Below are the code and all the weights of a small trained network. Each question names an input and a target symbol and asks about switching units off, where a switched-off unit gives its printed mean instead of its output.

import numpy as np


def w(rows, s, z=0):
    codes = np.array(rows[::2]) - 128.0
    scale = np.full(codes.shape[1], s)
    scale[-1] = z or s
    return codes * scale


def f(y):
    return y / 2 * (1 + np.tanh(0.7978845608 * (y + 0.044715 * y**3)))


def softmax(a):
    e = np.exp(a - a.max(-1, keepdims=True))
    return e / e.sum(-1, keepdims=True)


def log_softmax(a):
    a = a - a.max(-1, keepdims=True)
    return a - np.log(np.exp(a).sum(-1, keepdims=True))


def net(x, mask):
    ids = ['αβγδζθμστω'.index(c) for c in x.split()]
    T = len(ids)
    res = E[ids] + P[:T]
    u = 0
    for l in range(2):
        q, k, v = (res @ M[l].T for M in (Q, K, V))
        z = softmax(np.where(np.tri(T) > 0, q @ k.T / 2**0.5, -1e9)) @ v
        res = res + np.where(mask[u], z, O[l][:, -1]) @ O[l][:, :-1]
        u += 1
        y = f(res @ A[l][:, :-1].T + A[l][:, -1])
        res = res + np.where(mask[u : u + 8], y, B[l][:, -1]) @ B[l][:, :-1]
        u += 8
    return log_softmax(res[-1] @ U[:, :-1].T + U[:, -1])


Q, K, V, O, A, B = {}, {}, {}, {}, {}, {}
E = w([
[194,23,101,166,111,197],'α',
[88,143,181,53,121,165],'β',
[65,158,75,47,90,12],'γ',
[183,90,169,158,42,63],'δ',
[64,241,103,150,88,170],'ζ',
[157,87,64,90,45,124],'θ',
[240,220,127,117,112,117],'μ',
[136,176,149,197,153,51],'σ',
[40,55,12,154,135,153],'τ',
[203,188,137,8,115,180],'ω',
],0.017)
P = w([
[129,186,2,47,158,38],'0',
[129,181,83,84,143,63],'1',
[135,155,89,89,154,57],'2',
[124,130,113,118,125,112],'3',
[121,119,121,122,145,110],'4',
[105,98,120,148,148,171],'5',
[104,97,121,136,154,151],'6',
[116,94,165,159,135,168],'7',
],0.008)
Q[0] = w([
[235,136,38,80,219,36],'0.h1',
[165,245,40,254,90,162],'0.h1',
],0.0052)
K[0] = w([
[198,153,81,95,165,81],'0.h1',
[150,254,122,186,36,153],'0.h1',
],0.0099)
V[0] = w([
[182,241,88,218,97,2],'0.h1',
[126,59,165,181,66,138],'0.h1',
],0.0064)
O[0] = w([
[135,132,255,230,8,116,254],'0.h1',
[135,107,66,187,101,54,40],'0.h1',
],0.0096,0.0069)
A[0] = w([
[174,180,108,143,147,114,127],'0.n1',
[158,194,151,140,177,140,122],'0.n2',
[87,61,108,183,104,133,120],'0.n3',
[128,248,55,138,130,96,97],'0.n4',
[39,96,93,122,71,117,88],'0.n5',
[120,121,200,186,177,156,108],'0.n6',
[107,159,187,96,78,94,254],'0.n7',
[214,154,129,177,163,157,186],'0.n8',
],0.011,0.004)
B[0] = w([
[164,92,124,254,117,117,135],'0.n1',
[169,149,79,146,46,68,156],'0.n2',
[177,152,186,126,149,13,150],'0.n3',
[60,17,207,149,79,112,149],'0.n4',
[167,138,203,30,84,85,153],'0.n5',
[115,145,154,129,225,158,159],'0.n6',
[122,66,77,79,188,150,251],'0.n7',
[137,46,145,107,71,59,160],'0.n8',
],0.0087,0.016)
Q[1] = w([
[165,199,123,97,179,229],'1.h1',
[100,83,254,120,92,96],'1.h1',
],0.011)
K[1] = w([
[109,46,97,22,212,121],'1.h1',
[157,254,49,196,148,203],'1.h1',
],0.0081)
V[1] = w([
[4,16,115,186,123,223],'1.h1',
[120,200,93,139,46,87],'1.h1',
],0.0038)
O[1] = w([
[43,136,48,157,104,175,247],'1.h1',
[90,59,164,106,8,178,48],'1.h1',
],0.012,0.0014)
A[1] = w([
[95,126,146,29,128,178,1],'1.n1',
[199,124,97,103,73,17,60],'1.n2',
[215,254,72,91,154,180,108],'1.n3',
[123,24,169,198,64,110,221],'1.n4',
[119,75,88,125,67,20,16],'1.n5',
[85,142,54,103,201,210,178],'1.n6',
[182,133,55,192,106,127,93],'1.n7',
[215,92,115,226,58,143,48],'1.n8',
],0.0083,0.004)
B[1] = w([
[169,92,192,197,183,90,179],'1.n1',
[129,107,108,198,120,199,215],'1.n2',
[60,106,102,175,22,158,153],'1.n3',
[105,222,125,81,141,102,249],'1.n4',
[130,95,199,159,144,254,185],'1.n5',
[161,197,146,138,204,176,169],'1.n6',
[55,129,160,205,129,147,130],'1.n7',
[59,144,147,114,147,166,180],'1.n8',
],0.0093,0.012)
U = w([
[108,79,56,236,131,154,148],'α',
[181,166,67,78,187,177,138],'β',
[139,156,121,113,98,100,103],'γ',
[110,144,163,236,85,172,1],'δ',
[6,156,86,96,45,90,194],'ζ',
[123,130,100,154,107,127,112],'θ',
[161,192,160,62,81,78,93],'μ',
[138,153,122,246,124,8,214],'σ',
[67,36,135,115,144,149,31],'τ',
[215,146,48,1,30,168,234],'ω',
],0.0071,0.0063)

Each question gives the input, a string of symbols that net reads in full, and the target symbol t.
The units are the heads (2 rows each of Q, K, V and O) and the neurons (one row each of A and B). Each row of codes is followed by its name. A weight is (code - 128) times the scale printed after its matrix; where a second scale follows, it is the last column's (O, A, B and U).
mask holds one flag per unit, layer by layer, with each layer's heads first. A switched-off unit (its flag False) gives its mean, the last column of its rows in O or B, instead of its output. The means were averaged over made-up inputs and are rounded, as every weight is.
A unit's drop is (log p(t) with every unit on - log p(t) with that unit switched off) / (log p(t) with every unit on - log p(t) with every unit switched off).
The circuit of an input: a set's keep is (log p(t) with only the set's units on - log p(t) with every unit switched off) / (log p(t) with every unit on - log p(t) with every unit switched off). Starting from the 12 units with the biggest drops (on a tie, the unit counted first), units are removed one at a time, each time the one whose removal leaves the highest keep (on an exact tie, the one counted first), for as long as the keep stays at least 0.8.
units of the circuit, in order: the units of the circuit, biggest drop first
unit that matters most: the unit with the biggest drop
k most important neurons: the k neurons with the biggest drops, biggest first
k most important neurons of layer l: the k neurons of layer l with the biggest drops, biggest first
drop of u: that unit's drop, to one decimal
input ζ ζ α ζ ω τ, target ζ: 2 most important neurons : [0.n7 0.n8]
input θ ω β μ μ δ θ ζ, target ζ: units of the circuit, in order : [1.n5 1.n1]
input ζ β ζ γ τ, target ζ: units of the circuit, in order : [1.n1 1.n2]
input δ θ τ, target δ: unit that matters most : 1.n2
input σ τ γ σ α α, target σ: units of the circuit, in order : [0.n7 0.n3]
input σ α τ γ β γ μ, target δ: units of the circuit, in order : [0.n2 1.n2 0.n8 1.n5]
input ω ω ζ δ, target ω: units of the circuit, in order : [1.n1 0.h1 0.n4]
input ω β τ α, target ω: 2 most important neurons : [0.n7 1.n1]
input β θ ω θ μ ζ γ δ, target ζ: 2 most important neurons : [0.n8 0.n7]
input α θ α ω τ δ δ ζ, target ζ: 3 most important neurons of layer 0 : [0.n4 0.n7 0.n6]
input δ β δ, target δ: 3 most important neurons : [1.n2 1.n5 0.n6]
input γ α ζ θ α, target ζ: 2 most important neurons of layer 1 : [1.n4 1.n1]
input β γ β, target β: 2 most important neurons : [1.n6 0.n3]
input β α ζ β β α, target β: units of the circuit, in order : [0.h1]
input δ ζ μ, target δ: 4 most important neurons : [0.n2 0.n1 0.n8 1.n5]
input ω ζ μ δ δ ζ ζ α, target ζ: 3 most important neurons : [0.n8 1.n4 0.n7]
input ω ζ δ, target ω: 2 most important neurons : [1.n1 0.n2]
input μ δ ζ σ μ ζ μ, target ζ: 2 most important neurons of layer 0 : [0.n8 0.n7]
input θ ω μ γ, target τ: drop of 1.n5 : 0.1
input τ δ σ ω ζ δ γ, target τ: drop of 1.n5 : 0.2
input μ ω ζ ζ δ, target ζ: drop of 0.h1 : 0.0
